[[-13 -14   9 -11]
 [ -8  -8  -9  -8]
 [-16 -17  -8 -14]
 [-12 -12  16 -11]
 [-33 -38  -3 -30]]
->
[[-14   9 -11 -13]
 [ -8  -9  -8  -8]
 [-17  -8 -14 -16]
 [-12  16 -11 -12]
 [-38  -3 -30 -33]]

[[ 36 -16   7]
 [  4   7  -2]
 [ -4  -1   2]]
->
[[-16   7  36]
 [  7  -2   4]
 [ -1   2  -4]]

[[ -4   3   6  -8  -3  12   0   1   0  -1  -7  -1  -6  -2   8]
 [  2   4   5 -13  -1   9   4   3  -2   1 -14   3 -16   2  -1]
 [ 29   6   8  -4  -9   7  -2   7  -8  -5  -2  -3  -2  27  -3]]
->
[[  3   6  -8  -3  12   0   1   0  -1  -7  -1  -6  -2   8  -4]
 [  4   5 -13  -1   9   4   3  -2   1 -14   3 -16   2  -1   2]
 [  6   8  -4  -9   7  -2   7  -8  -5  -2  -3  -2  27  -3  29]]

[[ 11  -7   6   9  -8   4   3]
 [ 15  -5  21  19  -4  22   8]
 [  0  11  -6  11 -15   7 -11]
 [  9  -7 -38   2  -4 -18  16]
 [ -1  13  17  13  22  10  -1]
 [-30   3   7 -19   7  -8 -21]
 [ 32  13 -15  37   0   1  23]
 [ 17  -8  18   5   4  17   6]
 [ -8 -19   7   0 -16  -4  -3]]
->
[[ -7   6   9  -8   4   3  11]
 [ -5  21  19  -4  22   8  15]
 [ 11  -6  11 -15   7 -11   0]
 [ -7 -38   2  -4 -18  16   9]
 [ 13  17  13  22  10  -1  -1]
 [  3   7 -19   7  -8 -21 -30]
 [ 13 -15  37   0   1  23  32]
 [ -8  18   5   4  17   6  17]
 [-19   7   0 -16  -4  -3  -8]]

[[ -8 -17  -7  -4  -4   4  -5  21  -7 -24   1  -9]
 [-11  -3  -5  -3  -6   7 -17  12  -6 -11  -7  -5]
 [ 16  -1  18   3  14  14  16 -18  -9  23  10   3]
 [ -3 -17 -14  -3   6   4  -4  -4 -13  -3  -7 -10]
 [ 16   1  29   7   1  14  18 -20   1   9  26  13]]
->
[[-17  -7  -4  -4   4  -5  21  -7 -24   1  -9  -8]
 [ -3  -5  -3  -6   7 -17  12  -6 -11  -7  -5 -11]
 [ -1  18   3  14  14  16 -18  -9  23  10   3  16]
 [-17 -14  -3   6   4  -4  -4 -13  -3  -7 -10  -3]
 [  1  29   7   1  14  18 -20   1   9  26  13  16]]

[[-23   4 -24]
 [-38  -3 -25]
 [  4  13   5]]
->
[[  4 -24 -23]
 [ -3 -25 -38]
 [ 13   5   4]]

[[ 10  -8   5  -6 -11  -1   8 -11]
 [ -9  -5  -6  12  13   0 -17   4]
 [ 18 -15   7 -12 -23  -1  22 -14]
 [ 27 -26  15 -11 -34   5  24  -5]
 [  0  -1   3  -3  -1  -2  -3  -3]
 [-18   2 -24  15  24 -10 -12  -1]
 [  5  -9   4  -6 -10  -1   4   6]
 [  1   8   6 -11  -7   0   5   8]]
->
[[ -8   5  -6 -11  -1   8 -11  10]
 [ -5  -6  12  13   0 -17   4  -9]
 [-15   7 -12 -23  -1  22 -14  18]
 [-26  15 -11 -34   5  24  -5  27]
 [ -1   3  -3  -1  -2  -3  -3   0]
 [  2 -24  15  24 -10 -12  -1 -18]
 [ -9   4  -6 -10  -1   4   6   5]
 [  8   6 -11  -7   0   5   8   1]]

[[  6   4   0  -1]
 [  2   2   2   0]
 [-35  25  -5  16]
 [  2   1  -1  -1]
 [-32  23  -3  17]
 [  2 -35 -20  -8]]
->
[[  4   0  -1   6]
 [  2   2   0   2]
 [ 25  -5  16 -35]
 [  1  -1  -1   2]
 [ 23  -3  17 -32]
 [-35 -20  -8   2]]
